Below are the code and all the weights of a small trained network. Each question names an input and a class and asks about switching units off, where a switched-off unit gives its printed mean instead of its output.

import numpy as np


def w(rows, s, z=0):
    codes = np.array(rows[::2]) - 128.0
    scale = np.full(codes.shape[1], s)
    scale[-1] = z or s
    return codes * scale


def norm(h):
    return h / np.sqrt((h * h).mean(-1, keepdims=True) + 1e-5)


def f(y):
    return np.maximum(y, 0)


def log_softmax(a):
    a = a - a.max(-1, keepdims=True)
    return a - np.log(np.exp(a).sum(-1, keepdims=True))


def net(x, mask):
    res = np.array(x, float).reshape(1, 7) / 4 @ E
    u = 0
    for l in range(3):
        y = f(norm(res) @ A[l][:, :-1].T + A[l][:, -1])
        res = res + np.where(mask[u : u + 6], y, B[l][:, -1]) @ B[l][:, :-1]
        u += 6
    return log_softmax(norm(res)[-1] @ U[:, :-1].T + U[:, -1])


A, B = {}, {}
E = w([
[128,129,124,128,128,129],'x0',
[154,53,125,102,115,115],'x1',
[45,110,92,100,121,172],'x2',
[146,130,65,166,99,132],'x3',
[129,127,122,135,128,128],'x4',
[110,61,164,222,221,192],'x5',
[55,105,130,168,122,2],'x6',
],0.0099)
A[0] = w([
[161,119,191,126,109,97,108],'L0N0',
[85,122,85,108,134,150,36],'L0N1',
[172,2,113,98,81,113,66],'L0N2',
[80,255,138,198,111,148,129],'L0N3',
[43,90,68,101,83,175,65],'L0N4',
[201,148,143,141,157,90,2],'L0N5',
],0.012,0.0077)
B[0] = w([
[104,184,154,121,149,144,176],'L0N0',
[36,155,120,109,132,207,141],'L0N1',
[176,134,81,88,230,93,199],'L0N2',
[171,61,98,73,192,101,253],'L0N3',
[124,248,247,149,206,112,206],'L0N4',
[191,211,140,204,167,126,145],'L0N5',
],0.014,0.0054)
A[1] = w([
[76,141,167,129,118,65,169],'L1N0',
[163,162,106,121,107,248,90],'L1N1',
[79,92,122,197,134,60,42],'L1N2',
[118,79,162,193,160,146,3],'L1N3',
[133,145,201,64,148,101,108],'L1N4',
[88,158,184,151,122,137,85],'L1N5',
],0.014,0.0039)
B[1] = w([
[167,92,200,99,111,195,214],'L1N0',
[149,58,235,103,105,68,199],'L1N1',
[104,133,205,71,94,9,190],'L1N2',
[183,23,28,153,73,172,191],'L1N3',
[140,125,60,149,130,209,255],'L1N4',
[126,146,132,142,111,212,166],'L1N5',
],0.012,0.0077)
A[2] = w([
[205,179,139,202,101,86,113],'L2N0',
[127,46,140,125,74,76,200],'L2N1',
[157,118,182,131,83,177,80],'L2N2',
[192,87,98,123,137,190,157],'L2N3',
[126,93,148,217,150,149,3],'L2N4',
[132,251,97,52,21,138,66],'L2N5',
],0.015,0.0045)
B[2] = w([
[39,129,198,195,147,249,162],'L2N0',
[129,215,85,107,95,181,206],'L2N1',
[67,194,106,125,63,91,179],'L2N2',
[52,190,104,118,115,55,245],'L2N3',
[197,54,85,153,103,141,158],'L2N4',
[164,19,94,225,125,127,182],'L2N5',
],0.012)
U = w([
[190,7,81,133,61,169,65],'0',
[162,136,245,59,69,69,92],'1',
[166,134,205,161,197,250,138],'2',
[231,110,99,31,252,124,3],'3',
[134,173,109,111,127,147,233],'4',
[123,177,110,118,119,134,213],'5',
[136,172,116,113,122,134,185],'6',
],0.012,0.0044)

Each question gives the input, the list of numbers given to net, and the class t.
The units are the neurons (one row each of A and B). Each row of codes is followed by its name. A weight is (code - 128) times the scale printed after its matrix; where a second scale follows, it is the last column's (A, B and U).
mask holds one flag per neuron, layer by layer. A switched-off neuron (its flag False) gives its mean, the last column of its row in B, instead of its output. The means were averaged over made-up inputs and are rounded, as every weight is.
A unit's drop is (log p(t) with every unit on - log p(t) with that unit switched off) / (log p(t) with every unit on - log p(t) with every unit switched off).
The circuit of an input: a set's keep is (log p(t) with only the set's units on - log p(t) with every unit switched off) / (log p(t) with every unit on - log p(t) with every unit switched off). Starting from the 12 units with the biggest drops (on a tie, the unit counted first), units are removed one at a time, each time the one whose removal leaves the highest keep (on an exact tie, the one counted first), for as long as the keep stays at least 0.8.
circuit, biggest first: the units of the circuit, biggest drop first
k most important neurons: the k neurons with the biggest drops, biggest first
k most important neurons of layer l: the k neurons of layer l with the biggest drops, biggest first
input [-2,4,0,5,-1,1,5], class 1: circuit, biggest first	(L1N2)
input [4,-5,-6,-5,-7,4,1], class 4: 2 most important neurons of layer 0	(L0N4; L0N2)
input [-4,8,5,-7,-8,1,-8], class 1: circuit, biggest first	(L1N1; L0N3)
input [8,-2,1,-7,-4,6,-5], class 6: 2 most important neurons	(L2N2; L2N3)
input [-3,3,7,-8,1,7,-2], class 5: circuit, biggest first	(L2N3; L1N3)
input [-7,-8,6,-7,-8,-7,1], class 3: circuit, biggest first	(L0N3; L2N2)
input [-5,8,6,4,4,4,4], class 3: 2 most important neurons	(L0N2; L2N0)
input [7,0,-7,-2,-6,-5,-4], class 2: 2 most important neurons	(L2N0; L0N5)
input [8,1,-4,-8,-4,0,-6], class 5: 2 most important neurons of layer 1	(L1N4; L1N2)
input [0,8,-5,8,6,2,-1], class 3: 2 most important neurons of layer 0	(L0N2; L0N4)
input [8,5,5,-4,-6,5,0], class 6: 4 most important neurons	(L2N3; L0N3; L2N5; L1N3)
input [-6,2,0,6,-4,4,1], class 5: 3 most important neurons of layer 2	(L2N1; L2N5; L2N3)
input [6,7,-2,-7,3,4,-5], class 3: 2 most important neurons	(L0N2; L2N1)
input [-4,-8,-2,6,8,1,-8], class 1: 3 most important neurons	(L1N1; L0N2; L1N4)
input [-8,-7,4,-7,-2,-8,-3], class 0: circuit, biggest first	(L2N5)
input [-5,-8,1,3,-7,-6,-8], class 1: 3 most important neurons	(L1N1; L0N2; L1N3)
input [-3,0,-6,-8,7,-5,1], class 5: 4 most important neurons	(L2N2; L1N4; L0N4; L1N0)
input [2,-5,-4,-3,5,3,-3], class 3: 2 most important neurons of layer 1	(L1N0; L1N5)
input [1,1,-8,7,8,5,6], class 2: 2 most important neurons	(L2N0; L2N3)
input [6,2,-6,1,2,-6,5], class 0: 2 most important neurons	(L2N5; L1N1)
input [1,3,7,-3,1,-3,-6], class 2: most important neuron	(L0N4)
input [7,3,1,-8,6,1,-1], class 5: 2 most important neurons	(L2N3; L0N3)
input [0,1,6,-2,3,-7,5], class 0: 3 most important neurons of layer 2	(L2N5; L2N3; L2N1)
input [-5,8,4,0,-3,-4,7], class 3: 2 most important neurons	(L0N2; L2N3)
input [-4,-5,5,-1,7,7,6], class 0: circuit, biggest first	(L1N3; L2N4)
input [-6,5,-2,6,1,1,-8], class 1: 2 most important neurons of layer 1	(L1N1; L1N4)
